Here is a tiny trained network, its code and every weight. The questions are about switching its units off for an input and a target symbol, where a switched-off unit gives its printed mean instead of its output.

import numpy as np


def w(rows, s, z=0):
    codes = np.array(rows[::2]) - 128.0
    scale = np.full(codes.shape[1], s)
    scale[-1] = z or s
    return codes * scale


def f(y):
    return np.maximum(y, 0)


def softmax(a):
    e = np.exp(a - a.max(-1, keepdims=True))
    return e / e.sum(-1, keepdims=True)


def log_softmax(a):
    a = a - a.max(-1, keepdims=True)
    return a - np.log(np.exp(a).sum(-1, keepdims=True))


def net(x, mask):
    ids = ['αβγεζηθλμξπστφψω'.index(c) for c in x.split()]
    T = len(ids)
    res = E[ids] + P[:T]
    u = 0
    for l in range(3):
        r = res
        for j in range(3):
            rows = slice(3 * j, 3 * j + 3)
            q, k, v = (r @ M[l][rows].T for M in (Q, K, V))
            z = softmax(np.where(np.tri(T) > 0, q @ k.T / 3**0.5, -1e9)) @ v
            o = O[l][rows]
            res = res + np.where(mask[u + j], z, o[:, -1]) @ o[:, :-1]
        u += 3
        y = f(res @ A[l][:, :-1].T + A[l][:, -1])
        res = res + np.where(mask[u : u + 8], y, B[l][:, -1]) @ B[l][:, :-1]
        u += 8
    return log_softmax(res[-1] @ U[:, :-1].T + U[:, -1])


Q, K, V, O, A, B = {}, {}, {}, {}, {}, {}
E = w([
[97,131,216],'α',
[132,163,180],'β',
[122,1,202],'γ',
[137,142,220],'ε',
[138,163,201],'ζ',
[122,170,178],'η',
[106,130,205],'θ',
[108,190,163],'λ',
[77,184,170],'μ',
[140,202,156],'ξ',
[233,143,177],'π',
[136,132,180],'σ',
[16,17,96],'τ',
[203,19,232],'φ',
[226,227,101],'ψ',
[80,251,120],'ω',
],0.0094)
P = w([
[65,179,253],'0',
[80,167,234],'1',
[93,163,218],'2',
[104,154,200],'3',
[113,152,184],'4',
[122,147,169],'5',
[130,146,152],'6',
[138,146,132],'7',
[145,141,114],'8',
[157,141,92],'9',
[158,134,85],'10',
[159,133,91],'11',
],0.0057)
Q[0] = w([
[137,102,162],'L0H1',
[128,150,89],'L0H1',
[144,139,133],'L0H1',
[96,168,145],'L0H2',
[122,196,136],'L0H2',
[131,145,125],'L0H2',
[155,175,195],'L0H3',
[145,63,12],'L0H3',
[109,77,88],'L0H3',
],0.012)
K[0] = w([
[194,138,75],'L0H1',
[82,86,147],'L0H1',
[120,142,80],'L0H1',
[133,95,116],'L0H2',
[165,61,94],'L0H2',
[133,117,100],'L0H2',
[113,38,18],'L0H3',
[119,129,203],'L0H3',
[143,214,250],'L0H3',
],0.011)
V[0] = w([
[27,148,112],'L0H1',
[88,70,100],'L0H1',
[148,196,218],'L0H1',
[124,74,31],'L0H2',
[46,161,69],'L0H2',
[156,130,100],'L0H2',
[114,42,40],'L0H3',
[161,193,254],'L0H3',
[70,198,175],'L0H3',
],0.0051)
O[0] = w([
[80,172,93,136],'L0H1',
[139,133,94,80],'L0H1',
[104,163,183,245],'L0H1',
[111,118,30,10],'L0H2',
[112,77,137,95],'L0H2',
[150,121,83,96],'L0H2',
[122,73,51,26],'L0H3',
[157,203,255,252],'L0H3',
[111,126,214,205],'L0H3',
],0.0048,0.0045)
A[0] = w([
[63,101,98,183],'L0N1',
[71,71,162,190],'L0N2',
[212,131,164,123],'L0N3',
[56,153,108,170],'L0N4',
[55,117,107,252],'L0N5',
[148,114,29,179],'L0N6',
[111,250,253,197],'L0N7',
[229,157,83,138],'L0N8',
],0.006,0.0035)
B[0] = w([
[154,122,183,130],'L0N1',
[80,66,134,147],'L0N2',
[183,160,253,151],'L0N3',
[76,92,45,137],'L0N4',
[16,96,71,141],'L0N5',
[163,163,205,128],'L0N6',
[46,197,132,252],'L0N7',
[200,234,170,132],'L0N8',
],0.0049,0.017)
Q[1] = w([
[78,143,234],'L1H1',
[174,254,207],'L1H1',
[67,185,247],'L1H1',
[100,75,117],'L1H2',
[137,89,109],'L1H2',
[169,123,176],'L1H2',
[128,76,108],'L1H3',
[143,178,144],'L1H3',
[166,177,84],'L1H3',
],0.0083)
K[1] = w([
[255,19,145],'L1H1',
[251,221,37],'L1H1',
[234,56,139],'L1H1',
[184,78,144],'L1H2',
[108,99,92],'L1H2',
[192,137,161],'L1H2',
[77,102,119],'L1H3',
[161,157,129],'L1H3',
[115,163,94],'L1H3',
],0.0057)
V[1] = w([
[170,204,49],'L1H1',
[7,135,172],'L1H1',
[254,57,83],'L1H1',
[148,94,191],'L1H2',
[183,187,128],'L1H2',
[95,143,143],'L1H2',
[153,140,137],'L1H3',
[124,100,176],'L1H3',
[131,146,153],'L1H3',
],0.0047)
O[1] = w([
[255,87,151,81],'L1H1',
[38,80,72,206],'L1H1',
[153,188,198,1],'L1H1',
[112,114,88,161],'L1H2',
[157,88,96,145],'L1H2',
[133,140,103,181],'L1H2',
[135,120,113,135],'L1H3',
[86,148,103,164],'L1H3',
[162,92,83,172],'L1H3',
],0.0043,0.0094)
A[1] = w([
[30,47,117,188],'L1N1',
[122,239,44,134],'L1N2',
[158,190,157,150],'L1N3',
[220,130,122,168],'L1N4',
[120,232,42,142],'L1N5',
[120,139,249,248],'L1N6',
[179,161,131,79],'L1N7',
[119,3,154,255],'L1N8',
],0.0071,0.0032)
B[1] = w([
[138,170,61,198],'L1N1',
[74,41,182,162],'L1N2',
[82,137,179,167],'L1N3',
[164,147,215,134],'L1N4',
[49,25,183,161],'L1N5',
[75,184,133,251],'L1N6',
[159,143,140,134],'L1N7',
[3,107,139,146],'L1N8',
],0.0075,0.012)
Q[2] = w([
[196,78,89],'L2H1',
[3,217,184],'L2H1',
[65,227,185],'L2H1',
[137,137,111],'L2H2',
[135,37,79],'L2H2',
[195,125,122],'L2H2',
[211,110,200],'L2H3',
[79,165,246],'L2H3',
[138,88,226],'L2H3',
],0.0079)
K[2] = w([
[109,202,94],'L2H1',
[160,31,175],'L2H1',
[108,20,187],'L2H1',
[104,139,120],'L2H2',
[144,254,95],'L2H2',
[85,117,67],'L2H2',
[112,157,220],'L2H3',
[234,90,197],'L2H3',
[206,173,205],'L2H3',
],0.0086)
V[2] = w([
[149,43,198],'L2H1',
[23,14,32],'L2H1',
[121,254,78],'L2H1',
[81,64,170],'L2H2',
[115,67,164],'L2H2',
[58,168,123],'L2H2',
[39,37,109],'L2H3',
[42,62,115],'L2H3',
[82,86,188],'L2H3',
],0.0084)
O[2] = w([
[120,98,245,101],'L2H1',
[2,77,56,157],'L2H1',
[198,177,17,169],'L2H1',
[72,80,159,179],'L2H2',
[89,91,192,128],'L2H2',
[130,90,98,252],'L2H2',
[207,77,171,134],'L2H3',
[202,69,173,155],'L2H3',
[104,87,194,188],'L2H3',
],0.0085,0.019)
A[2] = w([
[153,89,117,93],'L2N1',
[123,61,143,158],'L2N2',
[152,158,2,155],'L2N3',
[155,106,17,255],'L2N4',
[87,141,65,120],'L2N5',
[139,234,93,129],'L2N6',
[100,116,184,131],'L2N7',
[173,231,181,139],'L2N8',
],0.0077,0.0095)
B[2] = w([
[123,125,173,139],'L2N1',
[112,102,94,238],'L2N2',
[250,168,134,179],'L2N3',
[254,106,159,239],'L2N4',
[158,161,79,255],'L2N5',
[63,159,57,199],'L2N6',
[149,158,167,244],'L2N7',
[165,159,106,203],'L2N8',
],0.0093,0.0078)
U = w([
[180,135,83,104],'α',
[95,80,89,12],'β',
[152,125,115,67],'γ',
[83,216,48,51],'ε',
[143,117,112,81],'ζ',
[172,137,106,105],'η',
[41,77,117,121],'θ',
[195,163,210,168],'λ',
[191,136,101,71],'μ',
[181,33,135,114],'ξ',
[138,102,87,254],'π',
[182,66,89,175],'σ',
[92,104,229,158],'τ',
[72,208,67,146],'φ',
[145,145,92,188],'ψ',
[130,148,254,157],'ω',
],0.0061,0.0075)

Each question gives the input, a string of symbols that net reads in full, and the target symbol t.
The units are the heads (3 rows each of Q, K, V and O) and the neurons (one row each of A and B). Each row of codes is followed by its name. A weight is (code - 128) times the scale printed after its matrix; where a second scale follows, it is the last column's (O, A, B and U).
mask holds one flag per unit, layer by layer, with each layer's heads first. A switched-off unit (its flag False) gives its mean, the last column of its rows in O or B, instead of its output. The means were averaged over made-up inputs and are rounded, as every weight is.
A unit's drop is (log p(t) with every unit on - log p(t) with that unit switched off) / (log p(t) with every unit on - log p(t) with every unit switched off).
The circuit of an input: a set's keep is (log p(t) with only the set's units on - log p(t) with every unit switched off) / (log p(t) with every unit on - log p(t) with every unit switched off). Starting from the 12 units with the biggest drops (on a tie, the unit counted first), units are removed one at a time, each time the one whose removal leaves the highest keep (on an exact tie, the one counted first), for as long as the keep stays at least 0.8.
units of the circuit, in order: the units of the circuit, biggest drop first
top k neurons in layer l: the k neurons of layer l with the biggest drops, biggest first
heads that matter: for each layer, one digit per head in row order, 1 if its drop is at least 0.15 and else 0, layers parted by /
drop when u is switched off: that unit's drop, to one decimal
input μ τ φ ε ω θ μ ψ ψ μ σ, target ω: heads that matter	000 / 100 / 100
input ξ φ σ, target ω: units of the circuit, in order	L2H1
input π π ξ γ ω μ σ, target θ: top 2 neurons in layer 2	L2N3, L2N8
input ψ η ω μ ζ ε β τ τ α φ, target ω: heads that matter	000 / 100 / 100
input ω ξ γ μ ε, target θ: units of the circuit, in order	L2H1, L1N8
input β μ ω σ β γ μ θ μ π α, target ε: heads that matter	000 / 100 / 001
input μ λ γ ζ μ ξ, target θ: units of the circuit, in order	L2H1, L1N8
input ω α π α, target φ: heads that matter	000 / 000 / 001
input φ ω μ ω γ ω π τ μ, target ξ: heads that matter	001 / 000 / 001
input μ ξ ε π ξ μ ω μ, target θ: top 2 neurons in layer 1	L1N5, L1N2
input π γ π, target φ: heads that matter	000 / 100 / 001
input τ ζ μ π μ μ μ β π, target ε: heads that matter	000 / 100 / 001
input ω ε ε π λ ξ α β ψ, target λ: top 3 neurons in layer 1	L1N1, L1N5, L1N2
input π π λ σ π η ζ μ μ β ω β, target θ: top 3 neurons in layer 1	L1N5, L1N2, L1N6
input φ λ η, target ω: units of the circuit, in order	L2H1
input ε π α ζ φ ω φ π π ε η, target φ: top 3 neurons in layer 1	L1N5, L1N2, L1N6
input γ π θ θ ε μ γ μ ψ α, target ω: top 2 neurons in layer 1	L1N5, L1N2
input ζ μ ε μ φ μ π ζ, target φ: top 2 neurons in layer 2	L2N4, L2N6
input μ η φ μ μ, target τ: heads that matter	000 / 000 / 101
input ω π α λ μ ω π φ ζ μ φ ω, target τ: top 2 neurons in layer 0	L0N7, L0N5
input θ μ λ α λ β π α π τ, target σ: top 4 neurons in layer 1	L1N1, L1N6, L1N5, L1N2
input τ α μ μ ζ π η, target φ: top 2 neurons in layer 1	L1N1, L1N5
input π γ ω ε, target θ: top 2 neurons in layer 1	L1N6, L1N3
input γ λ α φ μ ξ α, target τ: top 2 neurons in layer 1	L1N1, L1N8
input μ τ ω, target ξ: top 2 neurons in layer 1	L1N1, L1N8
input ε φ ξ γ ω σ, target θ: top 3 neurons in layer 1	L1N6, L1N2, L1N5
input ψ λ φ η ε λ μ ε γ π φ θ, target ω: top 2 neurons in layer 1	L1N1, L1N3
input ζ ζ φ φ μ, target τ: drop when L0H1 is switched off	0.0
input μ π ζ, target ε: drop when L1N8 is switched off	0.1
